Here is a tiny trained network, its code and every weight. The questions are about switching its units off for an input and a target symbol, where a switched-off unit gives its printed mean instead of its output.

import numpy as np


def w(rows, s, z=0):
    codes = np.array(rows[::2]) - 128.0
    scale = np.full(codes.shape[1], s)
    scale[-1] = z or s
    return codes * scale


def norm(h):
    return h / np.sqrt((h * h).mean(-1, keepdims=True) + 1e-5)


def f(y):
    return np.maximum(y, 0)


def softmax(a):
    e = np.exp(a - a.max(-1, keepdims=True))
    return e / e.sum(-1, keepdims=True)


def log_softmax(a):
    a = a - a.max(-1, keepdims=True)
    return a - np.log(np.exp(a).sum(-1, keepdims=True))


def net(x, mask):
    ids = ['δμξπσφ'.index(c) for c in x.split()]
    T = len(ids)
    res = E[ids] + P[:T]
    u = 0
    for l in range(2):
        r = norm(res)
        for j in range(3):
            rows = slice(3 * j, 3 * j + 3)
            q, k, v = (r @ M[l][rows].T for M in (Q, K, V))
            z = softmax(np.where(np.tri(T) > 0, q @ k.T / 3**0.5, -1e9)) @ v
            o = O[l][rows]
            res = res + np.where(mask[u + j], z, o[:, -1]) @ o[:, :-1]
        u += 3
        y = f(norm(res) @ A[l][:, :-1].T + A[l][:, -1])
        res = res + np.where(mask[u : u + 12], y, B[l][:, -1]) @ B[l][:, :-1]
        u += 12
    return log_softmax(norm(res)[-1] @ U[:, :-1].T + U[:, -1])


Q, K, V, O, A, B = {}, {}, {}, {}, {}, {}
E = w([
[167,5,160,110],'δ',
[167,157,168,178],'μ',
[162,94,77,199],'ξ',
[195,127,138,123],'π',
[99,229,80,137],'σ',
[109,83,133,152],'φ',
],0.011)
P = w([
[169,173,125,66],'0',
[2,93,135,159],'1',
[71,112,167,132],'2',
[78,125,170,129],'3',
[205,166,118,131],'4',
[162,101,119,105],'5',
[205,160,142,137],'6',
[114,159,198,157],'7',
[126,138,224,209],'8',
[143,104,229,142],'9',
],0.0074)
Q[0] = w([
[114,127,151,193],'0.h1',
[141,196,145,109],'0.h1',
[145,52,122,111],'0.h1',
[137,110,150,143],'0.h2',
[134,80,123,188],'0.h2',
[139,255,184,182],'0.h2',
[137,64,70,224],'0.h3',
[126,215,82,241],'0.h3',
[73,160,122,113],'0.h3',
],0.0079)
K[0] = w([
[164,79,93,154],'0.h1',
[194,124,254,44],'0.h1',
[137,62,88,192],'0.h1',
[146,79,222,93],'0.h2',
[109,91,167,102],'0.h2',
[213,204,73,4],'0.h2',
[15,117,75,158],'0.h3',
[94,170,35,127],'0.h3',
[141,162,103,27],'0.h3',
],0.0066)
V[0] = w([
[200,99,79,213],'0.h1',
[94,132,3,173],'0.h1',
[109,63,70,243],'0.h1',
[108,142,51,81],'0.h2',
[220,204,138,74],'0.h2',
[179,124,59,99],'0.h2',
[214,186,189,164],'0.h3',
[109,89,209,156],'0.h3',
[61,89,75,131],'0.h3',
],0.0058)
O[0] = w([
[78,169,136,248,254],'0.h1',
[106,190,133,218,50],'0.h1',
[177,152,86,169,203],'0.h1',
[95,136,145,42,27],'0.h2',
[135,99,149,121,204],'0.h2',
[107,67,43,58,120],'0.h2',
[7,106,67,166,232],'0.h3',
[162,253,145,95,206],'0.h3',
[147,209,146,104,78],'0.h3',
],0.0047,0.0021)
A[0] = w([
[198,196,198,66,248],'0.n1',
[35,149,189,119,82],'0.n2',
[159,162,166,170,142],'0.n3',
[71,220,236,186,161],'0.n4',
[151,46,1,145,242],'0.n5',
[191,42,134,128,80],'0.n6',
[105,58,89,74,135],'0.n7',
[85,205,118,182,189],'0.n8',
[53,193,120,59,111],'0.n9',
[162,95,70,56,193],'0.n10',
[199,95,185,195,252],'0.n11',
[178,95,67,142,135],'0.n12',
],0.0052,0.0018)
B[0] = w([
[74,66,141,168,177],'0.n1',
[154,162,149,149,154],'0.n2',
[131,169,138,88,187],'0.n3',
[120,67,107,126,222],'0.n4',
[160,166,145,172,162],'0.n5',
[135,181,153,111,164],'0.n6',
[129,224,180,172,139],'0.n7',
[126,118,177,53,192],'0.n8',
[158,87,192,253,151],'0.n9',
[146,170,148,154,143],'0.n10',
[65,155,90,148,255],'0.n11',
[151,186,62,145,150],'0.n12',
],0.0054,0.0064)
Q[1] = w([
[254,159,61,121],'1.h1',
[136,161,101,225],'1.h1',
[150,147,42,141],'1.h1',
[123,76,77,110],'1.h2',
[148,145,164,154],'1.h2',
[50,146,178,112],'1.h2',
[118,158,92,103],'1.h3',
[148,99,115,112],'1.h3',
[69,156,180,123],'1.h3',
],0.0096)
K[1] = w([
[29,105,252,85],'1.h1',
[122,48,169,184],'1.h1',
[41,120,195,173],'1.h1',
[21,118,243,177],'1.h2',
[232,73,50,154],'1.h2',
[205,213,111,80],'1.h2',
[1,198,216,123],'1.h3',
[155,74,170,142],'1.h3',
[137,171,26,127],'1.h3',
],0.0069)
V[1] = w([
[212,56,156,105],'1.h1',
[119,179,135,121],'1.h1',
[158,108,157,141],'1.h1',
[145,219,99,160],'1.h2',
[25,123,129,119],'1.h2',
[98,63,118,107],'1.h2',
[53,112,163,133],'1.h3',
[152,117,151,1],'1.h3',
[220,71,121,172],'1.h3',
],0.0087)
O[1] = w([
[166,37,45,63,83],'1.h1',
[188,91,254,160,142],'1.h1',
[161,47,45,67,144],'1.h1',
[229,117,200,140,191],'1.h2',
[25,187,121,166,106],'1.h2',
[47,220,117,187,72],'1.h2',
[77,73,126,121,155],'1.h3',
[49,131,220,115,3],'1.h3',
[96,249,32,155,129],'1.h3',
],0.0049,0.0076)
A[1] = w([
[206,100,90,151,48],'1.n1',
[152,143,2,50,216],'1.n2',
[114,186,31,73,149],'1.n3',
[75,123,130,186,145],'1.n4',
[69,86,140,84,217],'1.n5',
[111,46,168,125,49],'1.n6',
[175,114,73,122,250],'1.n7',
[195,51,158,104,117],'1.n8',
[144,181,112,219,197],'1.n9',
[75,154,85,175,80],'1.n10',
[142,113,144,171,221],'1.n11',
[153,76,82,165,172],'1.n12',
],0.0094,0.002)
B[1] = w([
[182,119,158,127,227],'1.n1',
[42,81,126,225,165],'1.n2',
[79,125,112,148,141],'1.n3',
[124,148,20,97,162],'1.n4',
[196,185,183,46,150],'1.n5',
[150,163,87,130,158],'1.n6',
[85,51,115,156,210],'1.n7',
[74,172,83,144,212],'1.n8',
[202,126,76,111,255],'1.n9',
[116,254,96,139,149],'1.n10',
[151,122,95,172,214],'1.n11',
[120,173,167,217,209],'1.n12',
],0.0064,0.0079)
U = w([
[43,56,68,166,138],'δ',
[99,249,42,209,147],'μ',
[137,180,114,143,31],'ξ',
[194,38,117,124,93],'π',
[128,182,230,203,172],'σ',
[133,163,146,76,254],'φ',
],0.012,0.005)

Each question gives the input, a string of symbols that net reads in full, and the target symbol t.
The units are the heads (3 rows each of Q, K, V and O) and the neurons (one row each of A and B). Each row of codes is followed by its name. A weight is (code - 128) times the scale printed after its matrix; where a second scale follows, it is the last column's (O, A, B and U).
mask holds one flag per unit, layer by layer, with each layer's heads first. A switched-off unit (its flag False) gives its mean, the last column of its rows in O or B, instead of its output. The means were averaged over made-up inputs and are rounded, as every weight is.
A unit's drop is (log p(t) with every unit on - log p(t) with that unit switched off) / (log p(t) with every unit on - log p(t) with every unit switched off).
The circuit of an input: a set's keep is (log p(t) with only the set's units on - log p(t) with every unit switched off) / (log p(t) with every unit on - log p(t) with every unit switched off). Starting from the 12 units with the biggest drops (on a tie, the unit counted first), units are removed one at a time, each time the one whose removal leaves the highest keep (on an exact tie, the one counted first), for as long as the keep stays at least 0.8.
units of the circuit, in order: the units of the circuit, biggest drop first
most important unit: the unit with the biggest drop
k most important neurons: the k neurons with the biggest drops, biggest first
k most important neurons of layer l: the k neurons of layer l with the biggest drops, biggest first
which heads matter: for each layer, one digit per head in row order, 1 if its drop is at least 0.15 and else 0, layers parted by /
input φ μ σ, target φ: most important unit -> 1.h3
input π μ μ φ δ π δ μ, target δ: units of the circuit, in order -> (1.h1, 0.h1, 1.n2)
input π ξ δ μ ξ μ σ σ μ σ, target σ: units of the circuit, in order -> (1.h2, 0.n8)
input μ δ π, target μ: units of the circuit, in order -> (1.h2, 0.h3)
input σ δ σ δ φ, target δ: units of the circuit, in order -> (1.h1, 1.n2)
input δ σ μ, target δ: which heads matter -> 000 / 100
input φ σ μ φ, target φ: 3 most important neurons -> (1.n5, 0.n11, 1.n7)
input μ μ π, target μ: which heads matter -> 010 / 010
input σ φ π, target σ: units of the circuit, in order -> (1.h1, 0.h1)
input φ δ δ σ σ σ, target δ: units of the circuit, in order -> (1.h1, 0.h3, 1.n2)
input φ μ μ δ, target φ: which heads matter -> 101 / 011
input φ δ δ μ, target φ: 2 most important neurons of layer 0 -> (0.n7, 0.n4)
input φ σ μ π, target φ: which heads matter -> 100 / 011
input π δ π, target π: 3 most important neurons of layer 0 -> (0.n7, 0.n5, 0.n10)
input σ μ σ δ, target σ: most important unit -> 1.h3
input σ μ δ δ π ξ μ σ, target π: 2 most important neurons -> (0.n9, 0.n11)
input σ φ δ δ δ σ, target δ: which heads matter -> 000 / 100
input π μ π, target π: 3 most important neurons -> (0.n7, 0.n10, 0.n5)
input π μ μ, target π: 4 most important neurons -> (0.n7, 0.n5, 0.n4, 0.n10)
input φ φ δ φ δ δ, target δ: units of the circuit, in order -> (1.h2)
input φ φ δ μ, target φ: 2 most important neurons -> (1.n5, 0.n7)
input π π μ, target π: which heads matter -> 111 / 111
input δ σ σ π, target δ: 2 most important neurons -> (0.n9, 1.n2)
input σ φ φ σ σ δ σ δ, target σ: which heads matter -> 001 / 000
